Here is a tiny trained network, its code and every weight. The questions are about switching its units off for an input and a class, where a switched-off unit gives its printed mean instead of its output.

import numpy as np


def w(rows, s, z=0):
    codes = np.array(rows[::2]) - 128.0
    scale = np.full(codes.shape[1], s)
    scale[-1] = z or s
    return codes * scale


def f(y):
    return np.maximum(y, 0)


def log_softmax(a):
    a = a - a.max(-1, keepdims=True)
    return a - np.log(np.exp(a).sum(-1, keepdims=True))


def net(x, mask):
    res = np.array(x, float).reshape(1, 5) / 4 @ E
    y = f(res @ A[0][:, :-1].T + A[0][:, -1])
    res = res + np.where(mask, y, B[0][:, -1]) @ B[0][:, :-1]
    return log_softmax(res[-1] @ U[:, :-1].T + U[:, -1])


A, B = {}, {}
E = w([
[200,14,175],'x0',
[130,129,128],'x1',
[134,133,124],'x2',
[122,78,1],'x3',
[124,128,127],'x4',
],0.014)
A[0] = w([
[229,33,216,160],'N0',
[148,43,163,49],'N1',
[204,67,163,93],'N2',
[191,183,189,2],'N3',
[137,99,125,32],'N4',
[151,155,255,72],'N5',
[235,88,137,69],'N6',
],0.01,0.005)
B[0] = w([
[39,147,170,252],'N0',
[205,230,109,185],'N1',
[61,160,86,198],'N2',
[195,135,88,154],'N3',
[164,165,91,137],'N4',
[220,79,1,192],'N5',
[184,207,118,188],'N6',
],0.0093,0.017)
U = w([
[99,255,151,54],'0',
[251,28,23,69],'1',
[160,101,167,250],'2',
],0.01,0.013)

Each question gives the input, the list of numbers given to net, and the class t.
The units are the neurons (one row each of A and B). Each row of codes is followed by its name. A weight is (code - 128) times the scale printed after its matrix; where a second scale follows, it is the last column's (A, B and U).
mask holds one flag per neuron, in row order. A switched-off neuron (its flag False) gives its mean, the last column of its row in B, instead of its output. The means were averaged over made-up inputs and are rounded, as every weight is.
A unit's drop is (log p(t) with every unit on - log p(t) with that unit switched off) / (log p(t) with every unit on - log p(t) with every unit switched off).
The circuit of an input: a set's keep is (log p(t) with only the set's units on - log p(t) with every unit switched off) / (log p(t) with every unit on - log p(t) with every unit switched off). Starting from all 7 units, units are removed one at a time, each time the one whose removal leaves the highest keep (on an exact tie, the one counted first), for as long as the keep stays at least 0.8.
units of the circuit, in order: the units of the circuit, biggest drop first
unit that matters most: the unit with the biggest drop
top k neurons: the k neurons with the biggest drops, biggest first
drop when u is switched off: that unit's drop, to one decimal
input [-1,3,-7,-2,-1], class 1: unit that matters most => N0
input [-3,8,4,-6,-3], class 1: top 2 neurons => [N5, N0]
input [-3,8,-7,3,-4], class 2: top 2 neurons => [N5, N0]
input [-2,7,0,-5,3], class 1: units of the circuit, in order => [N5, N0]
input [-6,3,-6,8,8], class 1: top 2 neurons => [N0, N2]
input [4,-8,-6,-2,0], class 0: units of the circuit, in order => [N0, N2]
input [1,-2,4,-3,3], class 1: top 2 neurons => [N5, N0]
input [-1,-4,7,-1,7], class 2: top 2 neurons => [N0, N5]
input [1,-4,-2,-4,-4], class 1: top 2 neurons => [N5, N3]
input [8,-6,2,-6,7], class 0: top 2 neurons => [N0, N2]
input [-6,8,-7,4,8], class 2: drop when N0 is switched off => 0.4
input [-5,-2,6,6,0], class 1: drop when N6 is switched off => 0.2
input [0,-7,1,-7,4], class 1: drop when N5 is switched off => 0.6
input [-5,2,-5,2,-7], class 2: drop when N2 is switched off => 0.3
input [3,1,-7,3,-5], class 2: units of the circuit, in order => [N5]
